Below are the code and all the weights of a small trained network. Each question names an input and a class and asks about switching units off, where a switched-off unit gives its printed mean instead of its output.

import numpy as np


def w(rows, s, z=0):
    codes = np.array(rows[::2]) - 128.0
    scale = np.full(codes.shape[1], s)
    scale[-1] = z or s
    return codes * scale


def norm(h):
    return h / np.sqrt((h * h).mean(-1, keepdims=True) + 1e-5)


def f(y):
    return np.maximum(y, 0)


def log_softmax(a):
    a = a - a.max(-1, keepdims=True)
    return a - np.log(np.exp(a).sum(-1, keepdims=True))


def net(x, mask):
    res = np.array(x, float).reshape(1, 4) / 4 @ E
    u = 0
    for l in range(3):
        y = f(norm(res) @ A[l][:, :-1].T + A[l][:, -1])
        res = res + np.where(mask[u : u + 4], y, B[l][:, -1]) @ B[l][:, :-1]
        u += 4
    return log_softmax(norm(res)[-1] @ U[:, :-1].T + U[:, -1])


A, B = {}, {}
E = w([
[96,168,92,152,178,118,9,93,87,141],'x0',
[130,136,100,113,124,100,95,216,132,59],'x1',
[219,82,140,128,191,107,106,99,144,130],'x2',
[164,151,209,90,142,220,94,136,138,105],'x3',
],0.011)
A[0] = w([
[41,203,139,121,3,105,136,125,121,136,2],'L0N1',
[79,83,147,223,117,194,139,26,157,223,14],'L0N2',
[84,210,219,162,96,150,148,151,167,139,128],'L0N3',
[158,160,136,182,76,137,181,178,111,45,88],'L0N4',
],0.0073,0.0066)
B[0] = w([
[74,40,33,47,121,175,151,163,3,214,225],'L0N1',
[163,186,41,185,203,187,182,254,252,138,244],'L0N2',
[106,75,131,76,137,227,83,140,94,156,254],'L0N3',
[147,176,111,90,104,64,18,112,124,73,216],'L0N4',
],0.009,0.0037)
A[1] = w([
[70,77,73,199,101,31,199,74,153,122,86],'L1N1',
[166,101,144,80,4,139,204,125,156,118,7],'L1N2',
[199,77,129,62,162,76,147,57,104,137,19],'L1N3',
[165,151,203,105,141,175,143,79,122,87,2],'L1N4',
],0.012,0.0038)
B[1] = w([
[112,87,185,122,117,184,56,106,189,98,254],'L1N1',
[123,189,178,134,141,4,76,62,63,142,221],'L1N2',
[120,84,106,90,95,122,174,143,39,191,195],'L1N3',
[57,77,155,153,108,185,126,131,133,118,195],'L1N4',
],0.014,0.007)
A[2] = w([
[146,125,97,93,108,59,107,244,159,15,2],'L2N1',
[124,173,165,173,103,138,209,58,174,198,71],'L2N2',
[235,59,113,143,186,123,149,158,136,131,171],'L2N3',
[104,191,88,193,153,131,77,61,86,141,60],'L2N4',
],0.011,0.005)
B[2] = w([
[170,152,111,203,151,165,197,114,184,199,254],'L2N1',
[182,170,82,155,169,105,143,198,154,87,203],'L2N2',
[82,157,62,56,94,141,151,150,67,146,250],'L2N3',
[184,154,179,133,150,6,175,137,86,76,240],'L2N4',
],0.016,0.0042)
U = w([
[65,106,59,77,90,113,147,149,27,173,167],'0',
[188,210,188,154,150,9,106,57,91,46,115],'1',
[176,158,69,211,190,163,185,188,233,147,3],'2',
[82,43,153,123,95,185,55,98,204,51,175],'3',
[109,87,61,106,115,123,109,148,112,137,105],'4',
],0.014,0.0044)

Each question gives the input, the list of numbers given to net, and the class t.
The units are the neurons (one row each of A and B). Each row of codes is followed by its name. A weight is (code - 128) times the scale printed after its matrix; where a second scale follows, it is the last column's (A, B and U).
mask holds one flag per neuron, layer by layer. A switched-off neuron (its flag False) gives its mean, the last column of its row in B, instead of its output. The means were averaged over made-up inputs and are rounded, as every weight is.
A unit's drop is (log p(t) with every unit on - log p(t) with that unit switched off) / (log p(t) with every unit on - log p(t) with every unit switched off).
The circuit of an input: a set's keep is (log p(t) with only the set's units on - log p(t) with every unit switched off) / (log p(t) with every unit on - log p(t) with every unit switched off). Starting from all 12 units, units are removed one at a time, each time the one whose removal leaves the highest keep (on an exact tie, the one counted first), for as long as the keep stays at least 0.8.
units of the circuit, in order: the units of the circuit, biggest drop first
most important unit: the unit with the biggest drop
k most important neurons: the k neurons with the biggest drops, biggest first
k most important neurons of layer l: the k neurons of layer l with the biggest drops, biggest first
input [3,-7,-3,-1], class 2: units of the circuit, in order	[L0N2]
input [5,-6,2,-8], class 3: 2 most important neurons	[L1N1; L1N2]
input [-5,1,-5,-6], class 3: 2 most important neurons of layer 2	[L2N3; L2N4]
input [8,3,8,1], class 0: 2 most important neurons of layer 0	[L0N4; L0N2]
input [7,-3,8,2], class 0: 2 most important neurons of layer 1	[L1N3; L1N2]
input [2,-1,7,7], class 0: 2 most important neurons	[L1N3; L1N1]
input [8,-4,0,-8], class 1: 2 most important neurons	[L2N4; L1N4]
input [-6,5,-1,6], class 1: 2 most important neurons of layer 1	[L1N2; L1N1]
input [3,-8,8,-5], class 0: 4 most important neurons	[L2N3; L1N3; L2N1; L1N2]
input [-1,7,-6,1], class 2: 3 most important neurons of layer 1	[L1N3; L1N2; L1N4]
input [-4,7,-6,6], class 2: 2 most important neurons	[L2N1; L0N4]
input [-5,-4,-2,5], class 1: 3 most important neurons	[L1N2; L1N1; L2N2]
input [6,5,6,-4], class 0: 2 most important neurons	[L1N2; L2N3]
input [1,7,8,-8], class 0: units of the circuit, in order	[L2N3]
input [6,8,7,-7], class 2: 4 most important neurons	[L2N1; L1N2; L0N1; L0N3]
input [-5,-7,0,-1], class 2: 2 most important neurons	[L0N2; L2N2]
input [-7,5,6,-7], class 1: 3 most important neurons	[L1N2; L0N2; L1N1]
input [5,-8,6,-8], class 2: 4 most important neurons	[L0N2; L1N2; L0N1; L1N1]
input [4,6,-5,-8], class 3: 2 most important neurons of layer 1	[L1N1; L1N2]
input [0,-5,3,-3], class 2: most important unit	L0N2
input [-3,7,7,-6], class 0: 4 most important neurons	[L2N3; L1N3; L0N2; L2N2]
input [-8,-4,7,-1], class 1: 3 most important neurons	[L1N2; L0N1; L0N3]
input [-5,4,8,-6], class 0: 2 most important neurons	[L1N3; L2N3]
input [-4,-1,-7,-8], class 3: 2 most important neurons of layer 1	[L1N1; L1N3]
input [-8,0,2,-8], class 1: 2 most important neurons of layer 1	[L1N2; L1N4]
input [-2,0,8,5], class 0: 2 most important neurons of layer 1	[L1N3; L1N1]
input [7,-1,3,-7], class 1: units of the circuit, in order	[L2N4]
input [-2,-6,-5,1], class 2: 2 most important neurons of layer 0	[L0N2; L0N4]
